Below are the code and all the weights of a small trained network. Each question names an input and a class and asks about switching units off, where a switched-off unit gives its printed mean instead of its output.

import numpy as np


def w(rows, s, z=0):
    codes = np.array(rows[::2]) - 128.0
    scale = np.full(codes.shape[1], s)
    scale[-1] = z or s
    return codes * scale


def f(y):
    return np.maximum(y, 0)


def log_softmax(a):
    a = a - a.max(-1, keepdims=True)
    return a - np.log(np.exp(a).sum(-1, keepdims=True))


def net(x, mask):
    res = np.array(x, float).reshape(1, 7) / 4 @ E
    y = f(res @ A[0][:, :-1].T + A[0][:, -1])
    res = res + np.where(mask, y, B[0][:, -1]) @ B[0][:, :-1]
    return log_softmax(res[-1] @ U[:, :-1].T + U[:, -1])


A, B = {}, {}
E = w([
[124,125,121,129,124,125,129],'x0',
[240,203,34,150,97,112,16],'x1',
[152,27,181,94,36,255,54],'x2',
[128,129,130,131,128,129,129],'x3',
[131,129,132,126,131,130,127],'x4',
[225,177,136,118,27,147,253],'x5',
[195,52,31,118,229,202,184],'x6',
],0.0043)
A[0] = w([
[138,84,157,111,68,164,92,121],'n1',
[98,178,180,124,68,89,112,36],'n2',
[127,79,153,118,71,198,84,119],'n3',
[209,176,51,135,105,119,36,59],'n4',
[103,164,166,129,79,96,107,51],'n5',
[117,116,133,133,127,129,138,101],'n6',
[94,163,173,128,93,99,97,70],'n7',
[199,157,141,118,45,142,240,60],'n8',
[71,86,181,124,135,142,190,74],'n9',
[117,129,136,137,104,147,119,126],'n10',
[179,74,62,128,202,175,163,4],'n11',
[180,78,68,114,203,176,161,13],'n12',
[158,134,127,123,100,135,172,78],'n13',
[179,160,76,147,105,120,61,60],'n14',
[81,109,159,128,138,142,173,76],'n15',
[166,148,134,122,84,135,187,66],'n16',
[39,75,118,117,227,108,1,50],'n17',
[144,76,146,120,79,201,84,121],'n18',
[121,150,117,148,148,114,144,60],'n19',
[84,162,174,132,78,90,95,76],'n20',
[91,212,81,121,187,34,185,97],'n21',
[162,164,96,131,100,111,80,58],'n22',
[52,76,185,135,139,134,209,83],'n23',
[151,104,96,133,163,154,145,3],'n24',
[133,84,142,118,101,162,104,119],'n25',
[100,108,148,132,132,134,156,87],'n26',
[105,198,83,121,182,34,185,127],'n27',
[166,145,134,125,81,135,191,57],'n28',
[128,87,139,126,91,176,106,93],'n29',
[107,144,138,131,94,125,122,67],'n30',
[98,108,128,110,160,132,77,69],'n31',
[121,106,137,126,98,159,105,107],'n32',
[124,126,138,129,144,126,115,63],'n33',
[163,135,137,115,85,135,176,75],'n34',
[102,120,143,119,164,118,80,60],'n35',
[136,151,142,124,112,109,94,119],'n36',
[112,125,135,129,131,132,139,108],'n37',
[146,132,112,134,104,126,101,93],'n38',
[84,152,173,130,83,87,89,86],'n39',
[58,80,187,131,138,137,205,78],'n40',
],0.0093,0.0013)
B[0] = w([
[150,120,192,151,138,112,130,196],'n1',
[96,73,108,104,134,138,171,195],'n2',
[161,117,203,150,132,107,121,208],'n3',
[162,199,96,40,121,139,106,240],'n4',
[104,90,117,106,136,139,166,180],'n5',
[132,136,125,120,130,130,129,138],'n6',
[103,87,112,104,127,136,163,180],'n7',
[86,142,67,227,138,130,87,254],'n8',
[155,171,109,70,121,137,116,202],'n9',
[128,118,144,130,130,119,130,148],'n10',
[78,63,122,80,118,132,192,207],'n11',
[80,66,123,83,124,137,192,206],'n12',
[107,133,104,161,128,128,112,173],'n13',
[148,175,106,62,122,134,113,204],'n14',
[147,154,110,87,127,131,115,177],'n15',
[105,134,95,179,131,130,105,192],'n16',
[93,157,53,255,120,133,92,237],'n17',
[160,124,200,148,145,102,123,210],'n18',
[134,116,152,136,122,119,120,153],'n19',
[100,80,109,101,131,137,174,192],'n20',
[173,113,232,162,130,112,114,250],'n21',
[143,157,112,74,119,137,121,184],'n22',
[160,179,98,58,115,134,107,221],'n23',
[106,95,123,107,128,131,155,160],'n24',
[144,128,175,144,132,120,133,175],'n25',
[139,145,118,102,125,131,120,158],'n26',
[171,117,228,154,132,116,111,245],'n27',
[106,135,93,183,132,131,108,194],'n28',
[149,124,177,142,133,112,128,179],'n29',
[117,109,128,124,134,132,146,150],'n30',
[116,139,107,174,129,126,113,164],'n31',
[143,121,161,138,129,119,128,163],'n32',
[121,126,121,137,127,123,123,134],'n33',
[109,134,102,175,127,123,112,184],'n34',
[114,135,101,171,128,133,122,162],'n35',
[117,112,119,107,126,133,145,159],'n36',
[135,136,123,120,127,127,127,140],'n37',
[142,146,125,104,129,133,129,156],'n38',
[99,87,109,106,134,143,176,190],'n39',
[159,177,100,60,119,134,108,216],'n40',
],0.028,0.0059)
U = w([
[199,114,254,160,143,85,112,207],'0',
[183,221,76,33,89,155,97,63],'1',
[72,148,47,243,129,135,79,2],'2',
[68,26,113,80,126,154,232,222],'3',
],0.0072,0.00045)

Each question gives the input, the list of numbers given to net, and the class t.
The units are the neurons (one row each of A and B). Each row of codes is followed by its name. A weight is (code - 128) times the scale printed after its matrix; where a second scale follows, it is the last column's (A, B and U).
mask holds one flag per neuron, in row order. A switched-off neuron (its flag False) gives its mean, the last column of its row in B, instead of its output. The means were averaged over made-up inputs and are rounded, as every weight is.
A unit's drop is (log p(t) with every unit on - log p(t) with that unit switched off) / (log p(t) with every unit on - log p(t) with every unit switched off).
The circuit of an input: a set's keep is (log p(t) with only the set's units on - log p(t) with every unit switched off) / (log p(t) with every unit on - log p(t) with every unit switched off). Starting from the 12 units with the biggest drops (on a tie, the unit counted first), units are removed one at a time, each time the one whose removal leaves the highest keep (on an exact tie, the one counted first), for as long as the keep stays at least 0.8.
circuit, biggest first: the units of the circuit, biggest drop first
most important unit: the unit with the biggest drop
k most important neurons: the k neurons with the biggest drops, biggest first
drop of u: that unit's drop, to one decimal
input [8,6,6,3,8,-4,8], class 3: circuit, biggest first => n11
input [-2,8,-8,6,7,1,-2], class 0: 4 most important neurons => n21, n27, n23, n40
input [-4,-7,8,8,8,1,5], class 0: 2 most important neurons => n3, n18
input [-1,7,-8,5,6,8,0], class 0: 3 most important neurons => n21, n27, n17
input [4,7,7,-7,8,4,7], class 0: 3 most important neurons => n18, n3, n1
input [-6,-8,5,6,-4,-7,5], class 1: 2 most important neurons => n23, n40
input [4,-6,2,-8,4,6,5], class 1: 4 most important neurons => n23, n17, n40, n9
input [1,4,5,5,6,-5,2], class 0: 3 most important neurons => n8, n18, n3
input [4,-7,6,8,4,-1,-6], class 1: 3 most important neurons => n23, n40, n9
input [2,-7,-5,2,-7,-6,0], class 1: 2 most important neurons => n23, n40
input [7,-7,-2,-5,3,-6,2], class 1: 3 most important neurons => n23, n40, n8
input [-2,0,7,-2,-6,8,-8], class 2: 3 most important neurons => n8, n28, n16
input [7,-4,-5,5,-2,6,2], class 2: drop of n18 => 0.3
input [-8,-2,-1,2,2,-1,0], class 1: most important unit => n8
input [2,-8,-1,3,6,-5,-8], class 1: drop of n11 => 0.2
input [-5,3,4,6,-1,-5,8], class 3: drop of n12 => 0.2
